Below is a small trained network, with its code and all its weights. Each question gives an input and a target symbol and asks what happens when units are switched off, that is, made to give their printed mean instead of their output.

import numpy as np


def w(rows, s, z=0):
    codes = np.array(rows[::2]) - 128.0
    scale = np.full(codes.shape[1], s)
    scale[-1] = z or s
    return codes * scale


def f(y):
    return np.maximum(y, 0)


def softmax(a):
    e = np.exp(a - a.max(-1, keepdims=True))
    return e / e.sum(-1, keepdims=True)


def log_softmax(a):
    a = a - a.max(-1, keepdims=True)
    return a - np.log(np.exp(a).sum(-1, keepdims=True))


def net(x, mask):
    ids = ['ΓΔΞΠαζηθλφ'.index(c) for c in x.split()]
    T = len(ids)
    res = E[ids] + P[:T]
    u = 0
    for l in range(3):
        q, k, v = (res @ M[l].T for M in (Q, K, V))
        z = softmax(np.where(np.tri(T) > 0, q @ k.T / 3**0.5, -1e9)) @ v
        res = res + np.where(mask[u], z, O[l][:, -1]) @ O[l][:, :-1]
        u += 1
        y = f(res @ A[l][:, :-1].T + A[l][:, -1])
        res = res + np.where(mask[u : u + 8], y, B[l][:, -1]) @ B[l][:, :-1]
        u += 8
    return log_softmax(res[-1] @ U[:, :-1].T + U[:, -1])


Q, K, V, O, A, B = {}, {}, {}, {}, {}, {}
E = w([
[165,232,82,112],'Γ',
[175,196,124,128],'Δ',
[253,131,167,201],'Ξ',
[134,203,135,78],'Π',
[14,151,252,251],'α',
[102,2,4,197],'ζ',
[203,241,54,162],'η',
[147,207,114,115],'θ',
[181,211,106,126],'λ',
[172,207,109,126],'φ',
],0.0037)
P = w([
[108,173,24,86],'0',
[243,89,162,255],'1',
[225,112,175,254],'2',
[224,131,179,252],'3',
[226,144,179,249],'4',
[222,152,184,241],'5',
[223,161,185,238],'6',
[223,167,192,227],'7',
[225,171,195,221],'8',
[221,178,192,223],'9',
[224,179,197,221],'10',
[224,184,199,217],'11',
[221,182,207,209],'12',
],0.0036)
Q[0] = w([
[251,248,202,242],'L0H0',
[252,251,207,238],'L0H0',
[251,249,204,240],'L0H0',
],0.0037)
K[0] = w([
[5,61,4,6],'L0H0',
[5,72,4,4],'L0H0',
[5,66,4,5],'L0H0',
],0.0037)
V[0] = w([
[47,185,47,2],'L0H0',
[201,75,223,251],'L0H0',
[196,81,226,251],'L0H0',
],0.0036)
O[0] = w([
[51,235,127,4,5],'L0H0',
[196,12,122,251,241],'L0H0',
[187,11,121,250,238],'L0H0',
],0.0037,0.0014)
A[0] = w([
[153,251,250,232,247],'L0N0',
[210,38,5,131,196],'L0N1',
[249,114,72,217,236],'L0N2',
[108,55,202,108,4],'L0N3',
[80,249,248,232,241],'L0N4',
[18,250,187,5,185],'L0N5',
[249,252,130,33,248],'L0N6',
[242,90,45,205,234],'L0N7',
],0.0037)
B[0] = w([
[216,241,244,252,247],'L0N0',
[207,11,5,245,186],'L0N1',
[247,100,51,252,255],'L0N2',
[158,29,191,90,128],'L0N3',
[145,240,251,252,223],'L0N4',
[15,250,235,6,135],'L0N5',
[247,252,83,108,194],'L0N6',
[239,67,38,251,246],'L0N7',
],0.0037,0.0065)
Q[1] = w([
[26,5,11,67],'L1H0',
[11,6,12,47],'L1H0',
[200,252,251,164],'L1H0',
],0.0036)
K[1] = w([
[90,31,244,251],'L1H0',
[72,43,245,246],'L1H0',
[109,232,4,2],'L1H0',
],0.0036)
V[1] = w([
[5,249,250,4],'L1H0',
[252,6,5,252],'L1H0',
[248,17,19,252],'L1H0',
],0.0037)
O[1] = w([
[5,229,251,8,6],'L1H0',
[251,27,3,249,250],'L1H0',
[247,20,13,251,255],'L1H0',
],0.0035,0.0027)
A[1] = w([
[151,250,237,168,251],'L1N0',
[3,239,248,4,138],'L1N1',
[147,4,5,195,143],'L1N2',
[248,243,27,151,252],'L1N3',
[243,244,94,206,251],'L1N4',
[113,34,81,117,6],'L1N5',
[104,253,252,219,252],'L1N6',
[5,237,244,7,134],'L1N7',
],0.0037)
B[1] = w([
[54,251,228,139,185],'L1N0',
[6,107,252,46,147],'L1N1',
[140,9,172,106,210],'L1N2',
[199,152,13,244,228],'L1N3',
[169,185,36,246,249],'L1N4',
[96,246,252,133,134],'L1N5',
[42,252,252,194,189],'L1N6',
[5,94,252,53,147],'L1N7',
],0.0037,0.018)
Q[2] = w([
[45,2,149,165],'L2H0',
[206,246,107,99],'L2H0',
[205,253,110,86],'L2H0',
],0.0019)
K[2] = w([
[250,4,5,252],'L2H0',
[5,247,245,6],'L2H0',
[6,251,252,5],'L2H0',
],0.0037)
V[2] = w([
[250,152,5,251],'L2H0',
[5,203,253,6],'L2H0',
[252,80,5,253],'L2H0',
],0.0037)
O[2] = w([
[2,122,42,230,253],'L2H0',
[246,166,227,61,106],'L2H0',
[9,96,29,206,183],'L2H0',
],0.0036,0.0046)
A[2] = w([
[250,217,250,4,15],'L2N0',
[78,251,199,201,248],'L2N1',
[15,223,231,198,96],'L2N2',
[12,46,5,237,228],'L2N3',
[92,246,129,189,239],'L2N4',
[99,249,119,178,239],'L2N5',
[7,6,95,88,1],'L2N6',
[86,251,194,199,250],'L2N7',
],0.0037,0.0036)
B[2] = w([
[169,33,12,4,222],'L2N0',
[4,246,248,192,166],'L2N1',
[39,9,252,251,145],'L2N2',
[125,55,67,9,254],'L2N3',
[4,233,132,130,163],'L2N4',
[4,237,106,116,161],'L2N5',
[206,12,252,122,150],'L2N6',
[4,248,243,193,167],'L2N7',
],0.0037,0.045)
U = w([
[151,130,108,86,202],'Γ',
[121,162,137,148,195],'Δ',
[133,126,120,83,212],'Ξ',
[119,165,153,176,161],'Π',
[4,124,246,252,72],'α',
[133,21,61,55,237],'ζ',
[186,7,109,27,3],'η',
[67,249,31,134,68],'θ',
[113,170,143,156,178],'λ',
[241,38,173,235,13],'φ',
],0.0037,0.0036)

Each question gives the input, a string of symbols that net reads in full, and the target symbol t.
The units are the heads (3 rows each of Q, K, V and O) and the neurons (one row each of A and B). Each row of codes is followed by its name. A weight is (code - 128) times the scale printed after its matrix; where a second scale follows, it is the last column's (O, A, B and U).
mask holds one flag per unit, layer by layer, with each layer's heads first. A switched-off unit (its flag False) gives its mean, the last column of its rows in O or B, instead of its output. The means were averaged over made-up inputs and are rounded, as every weight is.
A unit's drop is (log p(t) with every unit on - log p(t) with that unit switched off) / (log p(t) with every unit on - log p(t) with every unit switched off).
unit that matters most: the unit with the biggest drop
k most important neurons: the k neurons with the biggest drops, biggest first
k most important neurons of layer l: the k neurons of layer l with the biggest drops, biggest first
drop of u: that unit's drop, to one decimal
input θ λ η λ Γ Π Γ η, target Γ: unit that matters most -> L2H0
input η Π ζ ζ η λ, target α: 2 most important neurons -> [L2N0; L2N3]
input Π θ Π, target η: 2 most important neurons -> [L2N0; L0N5]
input η ζ ζ θ η, target α: 3 most important neurons -> [L2N0; L2N3; L0N5]
input η η φ, target α: 3 most important neurons -> [L2N0; L2N3; L0N5]
input Π Γ α ζ λ θ λ, target η: 2 most important neurons -> [L0N5; L2N0]
input Ξ Γ λ Ξ, target ζ: 3 most important neurons -> [L2N3; L1N2; L1N6]
input Ξ Ξ Δ θ Ξ Ξ, target ζ: 2 most important neurons -> [L2N3; L1N2]
input Π Π θ Δ Π η ζ α α θ, target η: 2 most important neurons of layer 1 -> [L1N1; L1N7]
input α Γ α Ξ η ζ Π Π Ξ Π ζ α, target α: 2 most important neurons of layer 0 -> [L0N6; L0N4]
input Ξ θ Π Δ θ, target ζ: 2 most important neurons -> [L2N3; L1N6]
input η λ φ Γ Π Ξ, target α: 3 most important neurons -> [L2N0; L2N3; L0N5]
input Π Γ Ξ Γ η Δ θ, target η: 2 most important neurons -> [L0N5; L2N0]
input Π Γ Ξ η Ξ Ξ α Γ η λ Π Π η, target η: unit that matters most -> L2H0
input Π Γ Γ λ ζ Π α Π, target η: 2 most important neurons -> [L0N5; L2N0]
input η θ ζ Π Ξ Π Π, target α: 3 most important neurons -> [L2N0; L2N3; L0N5]
input Π η Γ Δ ζ Δ Δ φ Δ, target η: 2 most important neurons -> [L0N5; L2N0]
input Ξ λ θ α φ λ Ξ ζ ζ ζ Π Ξ η, target ζ: 4 most important neurons -> [L2N3; L1N2; L1N6; L1N0]
input Π α Π ζ λ θ Γ, target η: drop of L2N0 -> 1.1
input Ξ ζ Π ζ ζ Ξ α Ξ Δ Ξ ζ η, target ζ: drop of L2N3 -> 1.0
input Π λ φ Ξ Ξ Γ, target η: drop of L2H0 -> 5.8
input Ξ Π ζ Ξ Ξ Δ Ξ θ, target ζ: drop of L2N1 -> 0.1
input α ζ ζ Γ Ξ Ξ Ξ Π Π α, target α: most important neuron of layer 0 -> [L0N6]
